Below is a small trained network, with its code and all its weights. Each question gives an input and a class and asks what happens when units are switched off, that is, made to give their printed mean instead of their output.

import numpy as np


def w(rows, s, z=0):
    codes = np.array(rows[::2]) - 128.0
    scale = np.full(codes.shape[1], s)
    scale[-1] = z or s
    return codes * scale


def f(y):
    return np.maximum(y, 0)


def log_softmax(a):
    a = a - a.max(-1, keepdims=True)
    return a - np.log(np.exp(a).sum(-1, keepdims=True))


def net(x, mask):
    res = np.array(x, float).reshape(1, 7) / 4 @ E
    y = f(res @ A[0][:, :-1].T + A[0][:, -1])
    res = res + np.where(mask, y, B[0][:, -1]) @ B[0][:, :-1]
    return log_softmax(res[-1] @ U[:, :-1].T + U[:, -1])


A, B = {}, {}
E = w([
[143,101,121,231,185,212,147,106,160,23,121,72],'x0',
[127,126,128,129,129,121,126,131,130,124,129,127],'x1',
[122,122,132,128,126,123,130,137,127,123,128,126],'x2',
[101,254,1,120,130,137,137,229,138,128,105,72],'x3',
[129,135,132,124,131,134,125,125,126,130,132,125],'x4',
[122,122,130,127,124,123,129,136,132,122,128,129],'x5',
[220,126,119,103,158,98,230,140,219,157,207,115],'x6',
],0.0099)
A[0] = w([
[117,103,175,123,73,113,100,128,95,157,116,157,184],'neuron 1',
[135,83,155,175,169,172,116,99,124,81,123,138,173],'neuron 2',
[169,102,143,128,137,108,175,98,171,148,183,139,134],'neuron 3',
[52,128,142,159,102,158,15,130,58,114,42,139,254],'neuron 4',
[148,65,215,145,121,121,109,73,131,135,150,165,227],'neuron 5',
[174,116,145,97,134,97,168,119,161,155,168,152,145],'neuron 6',
[114,141,127,34,77,58,111,139,97,233,135,172,249],'neuron 7',
[113,242,2,129,132,135,148,232,125,129,93,78,162],'neuron 8',
[94,91,179,151,111,135,83,85,78,109,100,166,180],'neuron 9',
[115,156,69,158,151,164,140,150,149,96,121,94,107],'neuron 10',
[201,123,127,106,154,99,197,136,201,143,216,99,164],'neuron 11',
[119,172,107,53,99,99,112,158,103,186,134,134,185],'neuron 12',
[171,152,98,138,180,127,181,156,183,110,158,98,139],'neuron 13',
[163,146,125,83,125,91,161,149,167,175,172,127,124],'neuron 14',
[139,93,163,162,143,150,105,109,127,95,112,125,158],'neuron 15',
[138,118,154,85,101,98,113,115,107,191,150,184,172],'neuron 16',
[164,175,78,100,133,99,171,168,166,129,158,90,120],'neuron 17',
[117,155,99,116,119,131,107,133,100,143,118,102,143],'neuron 18',
[188,131,127,102,154,117,241,132,202,164,221,115,157],'neuron 19',
[148,58,225,136,113,134,130,61,121,133,143,175,242],'neuron 20',
[99,142,131,53,78,60,112,134,112,198,148,166,235],'neuron 21',
[142,84,161,138,142,155,138,105,133,110,134,136,163],'neuron 22',
[83,145,101,159,115,162,88,133,97,94,85,107,164],'neuron 23',
[73,132,116,160,118,149,85,134,100,99,61,109,199],'neuron 24',
[125,109,124,242,195,197,150,100,167,24,123,66,173],'neuron 25',
[169,106,152,111,142,95,147,95,141,156,173,139,160],'neuron 26',
],0.0081,0.0059)
B[0] = w([
[136,130,141,98,164,80,110,107,112,128,104,168,183],'neuron 1',
[152,126,123,123,101,126,130,80,140,83,172,111,186],'neuron 2',
[130,123,166,172,128,126,164,137,96,133,139,136,183],'neuron 3',
[123,206,82,2,156,104,26,91,93,81,111,108,252],'neuron 4',
[183,120,192,135,166,81,136,90,95,90,139,168,220],'neuron 5',
[124,105,192,182,130,129,137,148,96,153,144,154,182],'neuron 6',
[72,110,148,127,146,75,69,159,118,214,103,212,241],'neuron 7',
[69,139,20,121,85,176,125,229,180,169,101,85,252],'neuron 8',
[154,137,138,79,134,90,89,82,170,90,131,146,197],'neuron 9',
[137,142,104,122,147,180,147,171,144,119,100,84,173],'neuron 10',
[141,62,160,185,126,139,178,138,126,145,123,130,217],'neuron 11',
[64,113,102,127,112,111,76,139,125,174,106,157,201],'neuron 12',
[138,99,125,135,113,164,173,143,166,151,111,96,185],'neuron 13',
[111,95,149,160,104,138,122,178,146,163,156,179,181],'neuron 14',
[140,128,134,116,111,125,121,82,144,104,166,124,171],'neuron 15',
[123,128,167,142,165,114,112,135,121,143,112,157,191],'neuron 16',
[118,90,122,130,111,161,130,166,177,179,120,129,183],'neuron 17',
[98,145,101,128,127,135,108,137,123,149,120,120,161],'neuron 18',
[132,53,177,212,122,150,169,171,136,169,156,156,225],'neuron 19',
[172,113,175,114,157,88,119,89,120,105,140,160,231],'neuron 20',
[100,127,139,115,159,90,67,133,114,179,88,194,222],'neuron 21',
[173,114,143,139,106,110,142,91,105,99,156,121,171],'neuron 22',
[130,169,94,108,127,157,109,136,91,104,144,85,189],'neuron 23',
[126,160,90,92,134,138,106,130,107,92,135,91,200],'neuron 24',
[177,142,108,128,86,174,171,113,143,73,186,21,230],'neuron 25',
[126,104,191,168,134,121,145,129,93,125,135,160,179],'neuron 26',
],0.0084,0.016)
U = w([
[130,141,165,38,221,31,39,44,69,120,37,202,254],'0',
[2,185,33,69,105,112,45,158,57,196,7,128,94],'1',
[143,57,205,211,189,86,149,156,12,185,141,226,141],'2',
[25,51,106,177,26,155,108,203,208,239,113,188,58],'3',
[228,147,115,57,104,111,81,10,104,16,220,98,192],'4',
[89,246,46,85,76,230,107,166,90,52,133,40,122],'5',
[198,48,182,214,88,152,244,60,78,78,210,102,120],'6',
[167,65,82,174,66,216,239,181,208,158,97,43,34],'7',
],0.0042,0.00097)

Each question gives the input, the list of numbers given to net, and the class t.
The units are the neurons (one row each of A and B). Each row of codes is followed by its name. A weight is (code - 128) times the scale printed after its matrix; where a second scale follows, it is the last column's (A, B and U).
mask holds one flag per neuron, in row order. A switched-off neuron (its flag False) gives its mean, the last column of its row in B, instead of its output. The means were averaged over made-up inputs and are rounded, as every weight is.
A unit's drop is (log p(t) with every unit on - log p(t) with that unit switched off) / (log p(t) with every unit on - log p(t) with every unit switched off).
The circuit of an input: a set's keep is (log p(t) with only the set's units on - log p(t) with every unit switched off) / (log p(t) with every unit on - log p(t) with every unit switched off). Starting from the 12 units with the biggest drops (on a tie, the unit counted first), units are removed one at a time, each time the one whose removal leaves the highest keep (on an exact tie, the one counted first), for as long as the keep stays at least 0.8.
units of the circuit, in order: the units of the circuit, biggest drop first
unit that matters most: the unit with the biggest drop
k most important neurons: the k neurons with the biggest drops, biggest first
drop when u is switched off: that unit's drop, to one decimal
input [-2,-3,-3,1,-4,8,1], class 3: units of the circuit, in order : neuron 4; neuron 5
input [-7,-7,-4,-1,0,4,-8], class 0: units of the circuit, in order : neuron 8
input [1,-3,-1,0,6,-6,-2], class 4: units of the circuit, in order : neuron 8; neuron 7; neuron 21
input [-4,6,-7,1,-4,8,1], class 3: units of the circuit, in order : neuron 4; neuron 5
input [-4,8,8,1,7,6,7], class 3: units of the circuit, in order : neuron 5; neuron 14
input [-4,6,8,1,5,3,-1], class 1: 2 most important neurons : neuron 5; neuron 20
input [5,2,-2,7,3,-1,0], class 5: 3 most important neurons : neuron 19; neuron 11; neuron 23
input [-6,1,2,0,-2,1,-6], class 0: 3 most important neurons : neuron 8; neuron 1; neuron 9
input [1,-7,4,6,8,2,4], class 7: 2 most important neurons : neuron 7; neuron 21
input [4,1,-6,5,3,0,0], class 5: 2 most important neurons : neuron 19; neuron 11
input [2,-5,-4,0,-3,1,5], class 6: 2 most important neurons : neuron 8; neuron 7
input [1,8,0,-4,-3,-7,-2], class 4: 2 most important neurons : neuron 7; neuron 21
input [8,6,0,7,0,0,1], class 7: 3 most important neurons : neuron 4; neuron 13; neuron 17
input [-5,7,5,1,3,4,5], class 3: 2 most important neurons : neuron 5; neuron 20
input [0,-2,-2,2,7,8,3], class 3: unit that matters most : neuron 25
input [1,8,5,1,-6,-4,3], class 7: drop when neuron 21 is switched off : 0.1
input [-7,8,2,0,-7,-2,-8], class 0: drop when neuron 1 is switched off : 0.2
